Below is a small trained network, with its code and all its weights. Each question gives an input and a class and asks what happens when units are switched off, that is, made to give their printed mean instead of their output.

import numpy as np


def w(rows, s, z=0):
    codes = np.array(rows[::2]) - 128.0
    scale = np.full(codes.shape[1], s)
    scale[-1] = z or s
    return codes * scale


def norm(h):
    return h / np.sqrt((h * h).mean(-1, keepdims=True) + 1e-5)


def f(y):
    return np.maximum(y, 0)


def log_softmax(a):
    a = a - a.max(-1, keepdims=True)
    return a - np.log(np.exp(a).sum(-1, keepdims=True))


def net(x, mask):
    res = np.array(x, float).reshape(1, 6) / 4 @ E
    u = 0
    for l in range(2):
        y = f(norm(res) @ A[l][:, :-1].T + A[l][:, -1])
        res = res + np.where(mask[u : u + 15], y, B[l][:, -1]) @ B[l][:, :-1]
        u += 15
    return log_softmax(norm(res)[-1] @ U[:, :-1].T + U[:, -1])


A, B = {}, {}
E = w([
[108,179,173,89,179,221,109],'x0',
[217,218,154,110,110,142,151],'x1',
[116,120,245,25,121,92,62],'x2',
[108,82,104,212,145,232,198],'x3',
[103,152,180,148,226,25,234],'x4',
[217,123,97,186,193,130,129],'x5',
],0.0011)
A[0] = w([
[180,119,30,139,132,147,136,186],'0.n0',
[138,158,160,159,251,185,203,36],'0.n1',
[164,142,165,53,132,225,95,159],'0.n2',
[93,125,132,130,202,148,203,127],'0.n3',
[141,183,156,116,59,158,130,209],'0.n4',
[72,149,121,128,171,231,133,182],'0.n5',
[111,128,99,92,8,107,89,223],'0.n6',
[31,144,215,44,93,165,163,117],'0.n7',
[101,100,60,183,149,39,244,254],'0.n8',
[126,77,191,123,101,92,94,235],'0.n9',
[214,94,82,153,141,153,133,171],'0.n10',
[149,118,76,68,108,92,57,125],'0.n11',
[111,77,172,125,39,73,83,127],'0.n12',
[169,116,118,111,57,141,163,91],'0.n13',
[149,106,174,161,182,157,176,38],'0.n14',
],0.0025,0.00095)
B[0] = w([
[84,114,165,96,119,132,133,196],'0.n0',
[143,108,162,126,116,124,153,189],'0.n1',
[62,184,93,115,139,97,129,196],'0.n2',
[176,130,133,149,80,143,120,181],'0.n3',
[129,133,108,112,182,98,79,182],'0.n4',
[145,96,96,118,90,100,107,195],'0.n5',
[152,96,135,144,164,159,159,212],'0.n6',
[78,252,98,52,188,63,68,198],'0.n7',
[112,132,170,77,120,170,99,251],'0.n8',
[158,137,67,136,142,114,143,189],'0.n9',
[103,130,142,91,87,117,135,186],'0.n10',
[160,134,151,152,124,135,188,173],'0.n11',
[189,131,106,161,131,100,124,186],'0.n12',
[144,77,101,123,127,140,116,153],'0.n13',
[197,153,163,149,108,126,158,155],'0.n14',
],0.0033,0.0026)
A[1] = w([
[166,162,100,154,84,172,148,181],'1.n0',
[128,57,130,184,102,140,157,179],'1.n1',
[88,134,169,104,157,59,134,117],'1.n2',
[87,74,136,129,164,114,118,91],'1.n3',
[133,151,174,196,109,149,176,115],'1.n4',
[149,116,199,95,123,174,213,119],'1.n5',
[155,140,176,220,157,173,189,1],'1.n6',
[200,252,174,109,140,153,133,186],'1.n7',
[197,160,157,89,192,161,94,89],'1.n8',
[106,104,54,130,136,161,92,125],'1.n9',
[71,194,122,75,177,20,152,160],'1.n10',
[189,94,105,142,143,103,129,61],'1.n11',
[154,140,97,141,138,183,82,100],'1.n12',
[58,114,164,113,143,114,138,197],'1.n13',
[18,104,68,159,108,208,90,62],'1.n14',
],0.0032,0.00096)
B[1] = w([
[97,97,154,136,137,54,109,182],'1.n0',
[129,190,102,52,138,94,84,185],'1.n1',
[113,191,73,78,110,164,49,190],'1.n2',
[156,125,104,135,55,157,116,148],'1.n3',
[120,101,201,96,185,103,140,161],'1.n4',
[168,54,155,136,175,88,167,181],'1.n5',
[109,118,234,71,240,83,203,161],'1.n6',
[55,108,122,106,158,111,134,231],'1.n7',
[72,159,101,148,90,145,128,183],'1.n8',
[114,82,182,159,110,155,213,181],'1.n9',
[67,207,77,81,152,199,71,252],'1.n10',
[134,88,97,95,120,114,118,151],'1.n11',
[72,142,145,157,133,159,158,162],'1.n12',
[182,159,63,159,117,131,78,172],'1.n13',
[71,130,168,254,22,217,185,201],'1.n14',
],0.0027,0.0031)
U = w([
[150,70,246,110,234,92,236,140],'0',
[63,246,66,31,171,122,29,172],'1',
[250,25,61,108,80,53,90,116],'2',
[243,166,151,244,150,149,100,1],'3',
[54,70,117,232,11,254,172,136],'4',
],0.0063,0.0062)

Each question gives the input, the list of numbers given to net, and the class t.
The units are the neurons (one row each of A and B). Each row of codes is followed by its name. A weight is (code - 128) times the scale printed after its matrix; where a second scale follows, it is the last column's (A, B and U).
mask holds one flag per neuron, layer by layer. A switched-off neuron (its flag False) gives its mean, the last column of its row in B, instead of its output. The means were averaged over made-up inputs and are rounded, as every weight is.
A unit's drop is (log p(t) with every unit on - log p(t) with that unit switched off) / (log p(t) with every unit on - log p(t) with every unit switched off).
The circuit of an input: a set's keep is (log p(t) with only the set's units on - log p(t) with every unit switched off) / (log p(t) with every unit on - log p(t) with every unit switched off). Starting from the 12 units with the biggest drops (on a tie, the unit counted first), units are removed one at a time, each time the one whose removal leaves the highest keep (on an exact tie, the one counted first), for as long as the keep stays at least 0.8.
circuit, biggest first: the units of the circuit, biggest drop first
unit that matters most: the unit with the biggest drop
k most important neurons: the k neurons with the biggest drops, biggest first
drop when u is switched off: that unit's drop, to one decimal
input [-3,6,-3,-8,-4,1], class 2: circuit, biggest first -> 0.n7, 1.n10
input [-3,0,-2,2,2,-1], class 0: unit that matters most -> 1.n5
input [-3,6,-3,-8,-5,-5], class 2: circuit, biggest first -> 0.n7, 1.n10, 0.n6
input [4,-4,-3,8,-1,3], class 0: 3 most important neurons -> 1.n6, 0.n14, 0.n1
input [-6,-8,-1,-1,8,8], class 1: 2 most important neurons -> 0.n8, 0.n6
input [2,-3,-3,-7,-5,2], class 4: 2 most important neurons -> 0.n7, 0.n6
input [8,6,-3,3,0,1], class 0: 2 most important neurons -> 0.n7, 0.n1
input [-8,-4,8,-3,1,3], class 2: 2 most important neurons -> 0.n7, 0.n12
input [-6,3,1,-3,7,6], class 1: 2 most important neurons -> 1.n10, 0.n6
input [-8,6,-8,5,3,8], class 0: drop when 1.n6 is switched off -> 0.1
input [2,6,-7,-3,7,5], class 0: drop when 0.n7 is switched off -> 0.2
input [-6,0,6,7,5,-2], class 1: drop when 0.n7 is switched off -> 0.8
input [8,1,-2,2,1,7], class 0: drop when 1.n8 is switched off -> 0.0
input [-8,4,-1,0,-1,-7], class 2: most important neuron -> 1.n10
input [-1,-5,3,-6,-5,5], class 2: 2 most important neurons -> 0.n7, 1.n10
